Below is a small trained network, with its code and all its weights. Each question gives an input and a target symbol and asks what happens when units are switched off, that is, made to give their printed mean instead of their output.

import numpy as np


def w(rows, s, z=0):
    codes = np.array(rows[::2]) - 128.0
    scale = np.full(codes.shape[1], s)
    scale[-1] = z or s
    return codes * scale


def norm(h):
    return h / np.sqrt((h * h).mean(-1, keepdims=True) + 1e-5)


def f(y):
    return np.maximum(y, 0)


def softmax(a):
    e = np.exp(a - a.max(-1, keepdims=True))
    return e / e.sum(-1, keepdims=True)


def log_softmax(a):
    a = a - a.max(-1, keepdims=True)
    return a - np.log(np.exp(a).sum(-1, keepdims=True))


def net(x, mask):
    ids = ['Λβγθμξψω'.index(c) for c in x.split()]
    T = len(ids)
    res = E[ids] + P[:T]
    u = 0
    for l in range(2):
        q, k, v = (norm(res) @ M[l].T for M in (Q, K, V))
        z = softmax(np.where(np.tri(T) > 0, q @ k.T / 2**0.5, -1e9)) @ v
        res = res + np.where(mask[u], z, O[l][:, -1]) @ O[l][:, :-1]
        u += 1
        y = f(norm(res) @ A[l][:, :-1].T + A[l][:, -1])
        res = res + np.where(mask[u : u + 8], y, B[l][:, -1]) @ B[l][:, :-1]
        u += 8
    return log_softmax(norm(res)[-1] @ U[:, :-1].T + U[:, -1])


Q, K, V, O, A, B = {}, {}, {}, {}, {}, {}
E = w([
[153,143,6,164],'Λ',
[116,160,158,103],'β',
[121,106,99,145],'γ',
[70,152,121,108],'θ',
[144,163,124,49],'μ',
[104,101,128,115],'ξ',
[75,104,186,167],'ψ',
[149,110,156,178],'ω',
],0.02)
P = w([
[119,67,152,141],'0',
[153,130,110,41],'1',
[124,239,95,254],'2',
[135,50,151,137],'3',
[153,134,111,40],'4',
[145,216,151,183],'5',
[135,54,151,133],'6',
],0.0089)
Q[0] = w([
[150,198,113,107],'0.h0',
[1,165,129,90],'0.h0',
],0.0071)
K[0] = w([
[255,130,150,41],'0.h0',
[148,29,211,12],'0.h0',
],0.0053)
V[0] = w([
[253,124,66,176],'0.h0',
[209,114,135,147],'0.h0',
],0.0061)
O[0] = w([
[114,102,34,101,1],'0.h0',
[98,194,191,253,79],'0.h0',
],0.0049,0.0038)
A[0] = w([
[29,32,181,78,190],'0.n0',
[114,186,162,99,254],'0.n1',
[107,128,62,87,80],'0.n2',
[138,138,15,141,126],'0.n3',
[176,125,152,91,99],'0.n4',
[223,174,77,88,163],'0.n5',
[105,239,90,84,30],'0.n6',
[62,96,95,2,75],'0.n7',
],0.0092,0.0042)
B[0] = w([
[185,224,80,78,247],'0.n0',
[71,162,60,109,181],'0.n1',
[218,122,117,113,138],'0.n2',
[93,182,212,146,151],'0.n3',
[127,204,134,144,136],'0.n4',
[107,137,183,196,147],'0.n5',
[95,88,42,164,139],'0.n6',
[134,1,194,157,159],'0.n7',
],0.0089,0.011)
Q[1] = w([
[250,118,58,121],'1.h0',
[117,106,157,158],'1.h0',
],0.014)
K[1] = w([
[243,221,129,165],'1.h0',
[155,2,192,167],'1.h0',
],0.0086)
V[1] = w([
[135,145,119,1],'1.h0',
[153,76,143,99],'1.h0',
],0.0028)
O[1] = w([
[123,64,53,119,254],'1.h0',
[80,254,105,177,25],'1.h0',
],0.0054,0.00097)
A[1] = w([
[92,138,175,110,79],'1.n0',
[86,135,112,80,71],'1.n1',
[124,159,154,115,128],'1.n2',
[102,121,96,181,110],'1.n3',
[142,119,8,114,1],'1.n4',
[78,189,112,147,192],'1.n5',
[106,161,138,126,107],'1.n6',
[170,154,118,171,90],'1.n7',
],0.015,0.005)
B[1] = w([
[155,55,164,127,155],'1.n0',
[96,213,120,179,160],'1.n1',
[108,75,190,132,181],'1.n2',
[125,128,2,159,158],'1.n3',
[83,40,174,133,167],'1.n4',
[179,90,114,180,254],'1.n5',
[154,96,138,154,176],'1.n6',
[50,142,100,43,158],'1.n7',
],0.0092,0.0094)
U = w([
[133,116,2,160,249],'Λ',
[30,160,153,220,46],'β',
[179,91,226,184,122],'γ',
[18,24,99,74,78],'θ',
[18,165,131,66,156],'μ',
[219,83,57,38,125],'ξ',
[183,247,144,102,191],'ψ',
[11,173,207,109,47],'ω',
],0.0092,0.0017)

Each question gives the input, a string of symbols that net reads in full, and the target symbol t.
The units are the heads (2 rows each of Q, K, V and O) and the neurons (one row each of A and B). Each row of codes is followed by its name. A weight is (code - 128) times the scale printed after its matrix; where a second scale follows, it is the last column's (O, A, B and U).
mask holds one flag per unit, layer by layer, with each layer's heads first. A switched-off unit (its flag False) gives its mean, the last column of its rows in O or B, instead of its output. The means were averaged over made-up inputs and are rounded, as every weight is.
A unit's drop is (log p(t) with every unit on - log p(t) with that unit switched off) / (log p(t) with every unit on - log p(t) with every unit switched off).
The circuit of an input: a set's keep is (log p(t) with only the set's units on - log p(t) with every unit switched off) / (log p(t) with every unit on - log p(t) with every unit switched off). Starting from the 12 units with the biggest drops (on a tie, the unit counted first), units are removed one at a time, each time the one whose removal leaves the highest keep (on an exact tie, the one counted first), for as long as the keep stays at least 0.8.
units of the circuit, in order: the units of the circuit, biggest drop first
k most important neurons: the k neurons with the biggest drops, biggest first
top k neurons in layer l: the k neurons of layer l with the biggest drops, biggest first
drop of u: that unit's drop, to one decimal
input γ ψ γ ψ ψ ω, target Λ: units of the circuit, in order -> 0.h0; 0.n3; 1.n7
input ξ γ ψ ψ ξ β, target Λ: top 3 neurons in layer 0 -> 0.n6; 0.n1; 0.n0
input ω ξ Λ Λ γ γ, target β: top 3 neurons in layer 0 -> 0.n3; 0.n0; 0.n1
input ψ Λ β ψ μ, target μ: units of the circuit, in order -> 0.n6; 1.n1; 0.n5; 0.n0
input γ θ γ ω, target θ: 2 most important neurons -> 1.n7; 1.n5
input γ β θ ψ ψ ω μ, target γ: units of the circuit, in order -> 0.n5; 0.n7
input ψ ξ γ γ β, target β: 4 most important neurons -> 1.n1; 0.n1; 0.n6; 0.n5
input ω γ γ ξ θ γ ω, target θ: top 3 neurons in layer 0 -> 0.n0; 0.n7; 0.n3
input Λ ψ γ ξ, target ξ: 3 most important neurons -> 0.n0; 0.n1; 1.n2
input ξ γ ψ γ γ, target γ: top 2 neurons in layer 0 -> 0.n7; 0.n3
input β θ ξ ω, target ξ: top 4 neurons in layer 1 -> 1.n1; 1.n7; 1.n2; 1.n4
input ψ ψ μ, target Λ: units of the circuit, in order -> 0.n6
input γ ψ ω ψ μ, target μ: top 4 neurons in layer 0 -> 0.n1; 0.n6; 0.n5; 0.n0
input γ θ ψ Λ ψ ω, target Λ: top 2 neurons in layer 0 -> 0.n0; 0.n7
input γ Λ ψ, target Λ: top neuron in layer 0 -> 0.n3
input ψ Λ θ ψ γ ψ μ, target γ: top 2 neurons in layer 1 -> 1.n7; 1.n3
input Λ γ ψ, target Λ: top 2 neurons in layer 1 -> 1.n3; 1.n5
input ξ ψ ξ ψ ω, target ω: top 2 neurons in layer 1 -> 1.n5; 1.n7
input ψ ψ γ ψ ψ ψ β, target ψ: drop of 0.n1 -> 0.2
input Λ ω ξ ξ ψ, target ψ: drop of 0.n0 -> 0.7
input ω ψ ψ ψ γ, target γ: drop of 0.n7 -> 0.2
